Below is a small trained network, with its code and all its weights. Each question gives an input and a target symbol and asks what happens when units are switched off, that is, made to give their printed mean instead of their output.

import numpy as np


def w(rows, s, z=0):
    codes = np.array(rows[::2]) - 128.0
    scale = np.full(codes.shape[1], s)
    scale[-1] = z or s
    return codes * scale


def f(y):
    return y / 2 * (1 + np.tanh(0.7978845608 * (y + 0.044715 * y**3)))


def softmax(a):
    e = np.exp(a - a.max(-1, keepdims=True))
    return e / e.sum(-1, keepdims=True)


def log_softmax(a):
    a = a - a.max(-1, keepdims=True)
    return a - np.log(np.exp(a).sum(-1, keepdims=True))


def net(x, mask):
    ids = ['ΓΣΨαβδεζηλμξπτφω'.index(c) for c in x.split()]
    T = len(ids)
    res = E[ids] + P[:T]
    u = 0
    for l in range(2):
        q, k, v = (res @ M[l].T for M in (Q, K, V))
        z = softmax(np.where(np.tri(T) > 0, q @ k.T / 4**0.5, -1e9)) @ v
        res = res + np.where(mask[u], z, O[l][:, -1]) @ O[l][:, :-1]
        u += 1
        y = f(res @ A[l][:, :-1].T + A[l][:, -1])
        res = res + np.where(mask[u : u + 4], y, B[l][:, -1]) @ B[l][:, :-1]
        u += 4
    return log_softmax(res[-1] @ U[:, :-1].T + U[:, -1])


Q, K, V, O, A, B = {}, {}, {}, {}, {}, {}
E = w([
[93,28,34],'Γ',
[146,255,140],'Σ',
[99,183,42],'Ψ',
[218,108,133],'α',
[147,150,144],'β',
[144,149,139],'δ',
[127,161,119],'ε',
[167,125,44],'ζ',
[74,95,113],'η',
[124,184,212],'λ',
[124,127,101],'μ',
[228,222,199],'ξ',
[191,84,227],'π',
[136,8,146],'τ',
[145,24,151],'φ',
[151,124,141],'ω',
],0.012)
P = w([
[78,142,165],'0',
[254,79,99],'1',
[73,149,165],'2',
[224,99,64],'3',
[74,147,169],'4',
[210,106,35],'5',
[75,149,171],'6',
[192,99,24],'7',
[75,146,167],'8',
],0.0095)
Q[0] = w([
[78,222,223],'L0H1',
[168,86,94],'L0H1',
[211,128,118],'L0H1',
[255,75,138],'L0H1',
],0.0074)
K[0] = w([
[19,234,223],'L0H1',
[186,93,109],'L0H1',
[250,95,145],'L0H1',
[253,37,204],'L0H1',
],0.0053)
V[0] = w([
[80,130,55],'L0H1',
[45,206,132],'L0H1',
[76,127,188],'L0H1',
[2,167,118],'L0H1',
],0.0036)
O[0] = w([
[68,93,87,171],'L0H1',
[52,252,115,26],'L0H1',
[133,146,231,2],'L0H1',
[105,212,197,8],'L0H1',
],0.0035,0.00082)
A[0] = w([
[4,116,149,122],'L0N1',
[225,110,153,2],'L0N2',
[140,131,194,231],'L0N3',
[23,51,233,166],'L0N4',
],0.011,0.0044)
B[0] = w([
[39,100,166,225],'L0N1',
[32,142,99,166],'L0N2',
[183,183,115,216],'L0N3',
[132,1,242,254],'L0N4',
],0.0083,0.0033)
Q[1] = w([
[211,178,144],'L1H1',
[25,178,94],'L1H1',
[185,255,102],'L1H1',
[202,98,235],'L1H1',
],0.0089)
K[1] = w([
[183,167,143],'L1H1',
[12,154,132],'L1H1',
[129,217,121],'L1H1',
[207,112,187],'L1H1',
],0.011)
V[1] = w([
[253,118,96],'L1H1',
[150,149,145],'L1H1',
[225,181,121],'L1H1',
[214,121,76],'L1H1',
],0.0045)
O[1] = w([
[221,107,189,42],'L1H1',
[162,200,128,107],'L1H1',
[253,196,186,8],'L1H1',
[246,103,153,42],'L1H1',
],0.0033,0.0019)
A[1] = w([
[67,193,254,119],'L1N1',
[138,209,115,250],'L1N2',
[251,79,175,255],'L1N3',
[175,43,32,64],'L1N4',
],0.0067,0.0061)
B[1] = w([
[160,197,245,193],'L1N1',
[93,133,55,206],'L1N2',
[194,76,91,255],'L1N3',
[122,213,142,176],'L1N4',
],0.012,0.0072)
U = w([
[18,18,76,47],'Γ',
[114,255,137,67],'Σ',
[8,176,50,177],'Ψ',
[201,62,52,172],'α',
[138,150,158,187],'β',
[128,146,157,180],'δ',
[102,161,147,158],'ε',
[101,107,47,250],'ζ',
[53,105,185,90],'η',
[162,185,202,34],'λ',
[90,124,136,177],'μ',
[211,211,145,1],'ξ',
[200,103,174,29],'π',
[113,31,141,72],'τ',
[125,44,141,47],'φ',
[141,120,151,156],'ω',
],0.0091,0.0067)

Each question gives the input, a string of symbols that net reads in full, and the target symbol t.
The units are the heads (4 rows each of Q, K, V and O) and the neurons (one row each of A and B). Each row of codes is followed by its name. A weight is (code - 128) times the scale printed after its matrix; where a second scale follows, it is the last column's (O, A, B and U).
mask holds one flag per unit, layer by layer, with each layer's heads first. A switched-off unit (its flag False) gives its mean, the last column of its rows in O or B, instead of its output. The means were averaged over made-up inputs and are rounded, as every weight is.
A unit's drop is (log p(t) with every unit on - log p(t) with that unit switched off) / (log p(t) with every unit on - log p(t) with every unit switched off).
The circuit of an input: a set's keep is (log p(t) with only the set's units on - log p(t) with every unit switched off) / (log p(t) with every unit on - log p(t) with every unit switched off). Starting from all 10 units, units are removed one at a time, each time the one whose removal leaves the highest keep (on an exact tie, the one counted first), for as long as the keep stays at least 0.8.
units of the circuit, in order: the units of the circuit, biggest drop first
k most important neurons: the k neurons with the biggest drops, biggest first
top k neurons in layer l: the k neurons of layer l with the biggest drops, biggest first
drop of u: that unit's drop, to one decimal
input φ Ψ α, target α: most important neuron => [L0N1]
input τ α Γ Γ α β Ψ ξ, target α: units of the circuit, in order => [L1H1 L1N3]
input η λ Γ λ η Ψ μ η, target Ψ: units of the circuit, in order => [L0N4 L1N3 L1H1]
input Σ α Γ α π, target π: units of the circuit, in order => [L0N4 L1N3 L1N1 L0N3]
input Γ Γ λ δ η Ψ β Ψ Γ, target Γ: units of the circuit, in order => [L1H1 L0N1 L0N4]
input λ Ψ ξ α Γ, target Γ: 4 most important neurons => [L1N1 L0N1 L0N4 L0N3]
input ζ η φ Γ Σ, target Σ: top 3 neurons in layer 1 => [L1N1 L1N3 L1N2]
input η ω Ψ π, target α: 4 most important neurons => [L1N3 L0N1 L1N1 L0N3]
input ξ Σ Ψ, target Ψ: units of the circuit, in order => [L0N4 L1N3 L1N2]
input Γ λ π δ λ η ζ Σ α, target α: top 3 neurons in layer 1 => [L1N3 L1N1 L1N4]
input ω λ Ψ η Ψ Ψ Ψ Γ ξ, target ξ: top 3 neurons in layer 0 => [L0N3 L0N1 L0N4]
input ω Ψ ε λ, target α: 2 most important neurons => [L0N1 L1N3]
input Γ π η λ Ψ λ π η η, target η: top 2 neurons in layer 0 => [L0N1 L0N4]
input ω μ Ψ Γ η λ, target α: most important neuron => [L0N1]
input δ β λ δ Γ η Γ Ψ τ, target τ: top 2 neurons in layer 0 => [L0N4 L0N2]
input Σ μ π Γ Ψ λ π, target π: top 3 neurons in layer 0 => [L0N4 L0N3 L0N1]
input η Σ η λ λ λ π η, target Ψ: drop of L1N4 => 0.1
input ξ Γ π β, target α: drop of L1N2 => 0.0
input τ μ α ε, target α: drop of L1H1 => 0.5
input Ψ π λ, target λ: most important neuron => [L1N1]
